Below is a small trained network, with its code and all its weights. Each question gives an input and a target symbol and asks what happens when units are switched off, that is, made to give their printed mean instead of their output.

import numpy as np


def w(rows, s, z=0):
    codes = np.array(rows[::2]) - 128.0
    scale = np.full(codes.shape[1], s)
    scale[-1] = z or s
    return codes * scale


def norm(h):
    return h / np.sqrt((h * h).mean(-1, keepdims=True) + 1e-5)


def f(y):
    return y / 2 * (1 + np.tanh(0.7978845608 * (y + 0.044715 * y**3)))


def softmax(a):
    e = np.exp(a - a.max(-1, keepdims=True))
    return e / e.sum(-1, keepdims=True)


def log_softmax(a):
    a = a - a.max(-1, keepdims=True)
    return a - np.log(np.exp(a).sum(-1, keepdims=True))


def net(x, mask):
    ids = ['αδεηθλμξπστφω'.index(c) for c in x.split()]
    T = len(ids)
    res = E[ids] + P[:T]
    r = norm(res)
    for j in range(3):
        rows = slice(3 * j, 3 * j + 3)
        q, k, v = (r @ M[0][rows].T for M in (Q, K, V))
        z = softmax(np.where(np.tri(T) > 0, q @ k.T / 3**0.5, -1e9)) @ v
        o = O[0][rows]
        res = res + np.where(mask[j], z, o[:, -1]) @ o[:, :-1]
    y = f(norm(res) @ A[0][:, :-1].T + A[0][:, -1])
    res = res + np.where(mask[3:15], y, B[0][:, -1]) @ B[0][:, :-1]
    return log_softmax(norm(res)[-1] @ U[:, :-1].T + U[:, -1])


Q, K, V, O, A, B = {}, {}, {}, {}, {}, {}
E = w([
[50,127,158,153,208,96,125],'α',
[32,50,121,175,192,150,145],'δ',
[76,154,82,108,147,179,109],'ε',
[38,200,149,126,123,180,85],'η',
[54,184,108,125,127,170,95],'θ',
[60,131,147,46,107,136,51],'λ',
[7,116,195,116,106,107,64],'μ',
[117,140,148,68,182,98,95],'ξ',
[72,63,152,36,137,126,65],'π',
[101,183,106,216,227,125,168],'σ',
[16,183,173,210,116,128,109],'τ',
[137,85,115,45,199,115,105],'φ',
[133,196,123,145,237,117,145],'ω',
],0.014)
P = w([
[107,118,57,116,151,55,55],'0',
[161,117,198,159,164,201,56],'1',
[110,128,80,113,94,74,81],'2',
[143,134,183,167,159,206,83],'3',
[117,123,88,106,82,96,109],'4',
[141,144,175,128,159,205,84],'5',
[115,114,92,101,101,98,141],'6',
[136,149,204,107,174,188,67],'7',
[123,123,89,95,83,130,165],'8',
[176,146,147,97,178,219,87],'9',
[130,142,126,92,56,90,198],'10',
[153,163,157,146,153,255,98],'11',
],0.015)
Q[0] = w([
[127,172,132,113,108,125,144],'h0',
[122,134,119,145,105,172,77],'h0',
[213,162,89,163,146,94,156],'h0',
[72,167,171,138,108,123,133],'h1',
[160,111,123,201,140,144,102],'h1',
[106,93,137,112,119,152,110],'h1',
[148,134,95,114,79,122,135],'h2',
[133,149,158,147,163,197,73],'h2',
[78,129,189,100,234,251,60],'h2',
],0.014)
K[0] = w([
[121,121,152,133,147,152,94],'h0',
[138,182,139,152,120,165,122],'h0',
[146,136,122,171,149,134,73],'h0',
[101,193,187,143,104,146,152],'h1',
[93,90,99,149,79,117,123],'h1',
[123,69,149,92,98,153,128],'h1',
[136,139,121,137,112,144,72],'h2',
[123,169,124,112,104,97,173],'h2',
[113,127,135,78,59,111,254],'h2',
],0.014)
V[0] = w([
[154,68,153,118,168,72,169],'h0',
[127,90,188,137,100,151,48],'h0',
[81,79,116,121,106,50,105],'h0',
[146,95,193,106,149,205,71],'h1',
[162,85,21,92,153,135,154],'h1',
[125,78,125,129,114,114,137],'h1',
[105,246,200,125,170,161,107],'h2',
[178,185,67,51,172,80,127],'h2',
[157,182,63,207,125,110,149],'h2',
],0.011)
O[0] = w([
[158,32,51,67,95,195,113,96],'h0',
[78,97,121,110,99,149,95,182],'h0',
[81,227,103,147,83,181,120,222],'h0',
[198,121,90,183,210,127,199,255],'h1',
[91,154,167,173,101,115,112,79],'h1',
[173,178,159,125,169,92,175,107],'h1',
[80,55,8,110,252,2,156,133],'h2',
[173,251,55,93,111,60,176,152],'h2',
[105,159,186,42,186,201,205,41],'h2',
],0.0082,0.0087)
A[0] = w([
[180,127,100,149,178,204,107,31],'n0',
[81,184,138,118,133,118,105,79],'n1',
[75,31,52,124,56,58,113,200],'n2',
[167,119,131,165,36,139,114,172],'n3',
[117,181,9,116,91,38,194,139],'n4',
[34,136,26,90,138,30,53,254],'n5',
[107,124,194,154,139,164,75,133],'n6',
[120,192,89,87,124,60,200,61],'n7',
[160,102,195,176,94,151,75,160],'n8',
[75,152,181,169,69,185,179,145],'n9',
[186,158,204,179,159,187,160,157],'n10',
[62,157,100,222,160,144,164,157],'n11',
],0.011,0.0034)
B[0] = w([
[120,128,151,119,83,80,76,154],'n0',
[137,76,115,90,103,121,120,143],'n1',
[122,84,88,58,116,119,211,198],'n2',
[172,142,134,142,244,126,187,145],'n3',
[55,50,73,83,81,136,197,203],'n4',
[105,180,88,168,74,104,171,250],'n5',
[126,87,124,171,140,88,143,158],'n6',
[116,36,167,174,92,136,133,151],'n7',
[143,96,92,122,131,148,187,155],'n8',
[154,116,149,87,154,96,137,149],'n9',
[91,88,129,97,65,143,161,170],'n10',
[177,149,131,76,116,109,95,195],'n11',
],0.011,0.016)
U = w([
[127,81,148,49,80,80,27,98],'α',
[99,86,205,143,78,209,163,199],'δ',
[113,185,213,11,59,136,140,13],'ε',
[119,181,87,175,230,52,116,114],'η',
[120,200,154,56,199,62,121,193],'θ',
[178,175,78,189,97,70,45,75],'λ',
[112,51,101,211,122,103,51,65],'μ',
[94,148,70,103,15,83,145,142],'ξ',
[211,129,95,219,162,151,146,186],'π',
[96,188,155,53,202,195,186,124],'σ',
[41,107,139,128,215,140,89,250],'τ',
[205,234,136,109,83,179,171,105],'φ',
[155,52,83,66,186,69,230,44],'ω',
],0.011,0.0024)

Each question gives the input, a string of symbols that net reads in full, and the target symbol t.
The units are the heads (3 rows each of Q, K, V and O) and the neurons (one row each of A and B). Each row of codes is followed by its name. A weight is (code - 128) times the scale printed after its matrix; where a second scale follows, it is the last column's (O, A, B and U).
mask holds one flag per unit, heads first, then neurons. A switched-off unit (its flag False) gives its mean, the last column of its rows in O or B, instead of its output. The means were averaged over made-up inputs and are rounded, as every weight is.
A unit's drop is (log p(t) with every unit on - log p(t) with that unit switched off) / (log p(t) with every unit on - log p(t) with every unit switched off).
The circuit of an input: a set's keep is (log p(t) with only the set's units on - log p(t) with every unit switched off) / (log p(t) with every unit on - log p(t) with every unit switched off). Starting from the 12 units with the biggest drops (on a tie, the unit counted first), units are removed one at a time, each time the one whose removal leaves the highest keep (on an exact tie, the one counted first), for as long as the keep stays at least 0.8.
units of the circuit, in order: the units of the circuit, biggest drop first
unit that matters most: the unit with the biggest drop
k most important neurons: the k neurons with the biggest drops, biggest first
heads that matter: for each layer, one digit per head in row order, 1 if its drop is at least 0.15 and else 0, layers parted by /
input α π ξ π μ φ, target μ: units of the circuit, in order -> (h2 n2)
input θ ε ξ ω η ξ δ σ δ φ, target δ: heads that matter -> 001
input ξ τ θ λ δ δ μ τ, target μ: heads that matter -> 001
input ξ ε φ ξ δ α, target δ: units of the circuit, in order -> (h2)
input ξ ξ φ ω α μ ε δ φ ξ μ, target ω: heads that matter -> 010
input φ η ε α λ η φ δ, target φ: units of the circuit, in order -> (h2 n4)
input φ ξ δ α φ ε π δ, target π: units of the circuit, in order -> (h2 n3 n4)
input θ φ ω θ, target ω: units of the circuit, in order -> (h0 n5)
input λ λ δ φ π σ η δ δ π, target δ: heads that matter -> 001
input ε λ θ π, target θ: 3 most important neurons -> (n4 n2 n5)
input η φ δ ξ δ φ λ δ, target λ: units of the circuit, in order -> (n4 n2 n11)
input ξ ξ θ π μ δ, target μ: 2 most important neurons -> (n2 n4)
input α δ λ φ, target λ: units of the circuit, in order -> (n4 n2)
input θ σ μ λ θ θ η δ α α δ τ, target δ: units of the circuit, in order -> (h2)
input φ λ π δ α φ ξ τ θ ε, target θ: heads that matter -> 101
input μ θ τ ξ λ τ φ π λ λ, target λ: 2 most important neurons -> (n4 n2)
input φ π η ε ξ ε π π θ π, target θ: units of the circuit, in order -> (n4 h2 n2 h0)
input ω α δ ε ξ σ, target ξ: units of the circuit, in order -> (h2 n4 h1)
input ε λ ω ξ σ ξ ε θ, target ε: units of the circuit, in order -> (h2 n10 n5 n4)
input ξ φ π θ, target π: units of the circuit, in order -> (h2 n4 n3 n5)
input σ φ σ τ τ δ, target τ: units of the circuit, in order -> (h2 n2 n4)
input α μ δ ε α μ δ τ π δ τ, target ω: unit that matters most -> n2
input η ε ε α η λ α τ α ξ ε, target ω: heads that matter -> 011
input η δ φ λ μ δ ξ ω δ ξ θ ω, target θ: 4 most important neurons -> (n4 n5 n2 n0)
input δ δ ε δ, target ε: 2 most important neurons -> (n10 n5)
input π π α θ ω δ φ σ α δ, target α: 2 most important neurons -> (n5 n0)
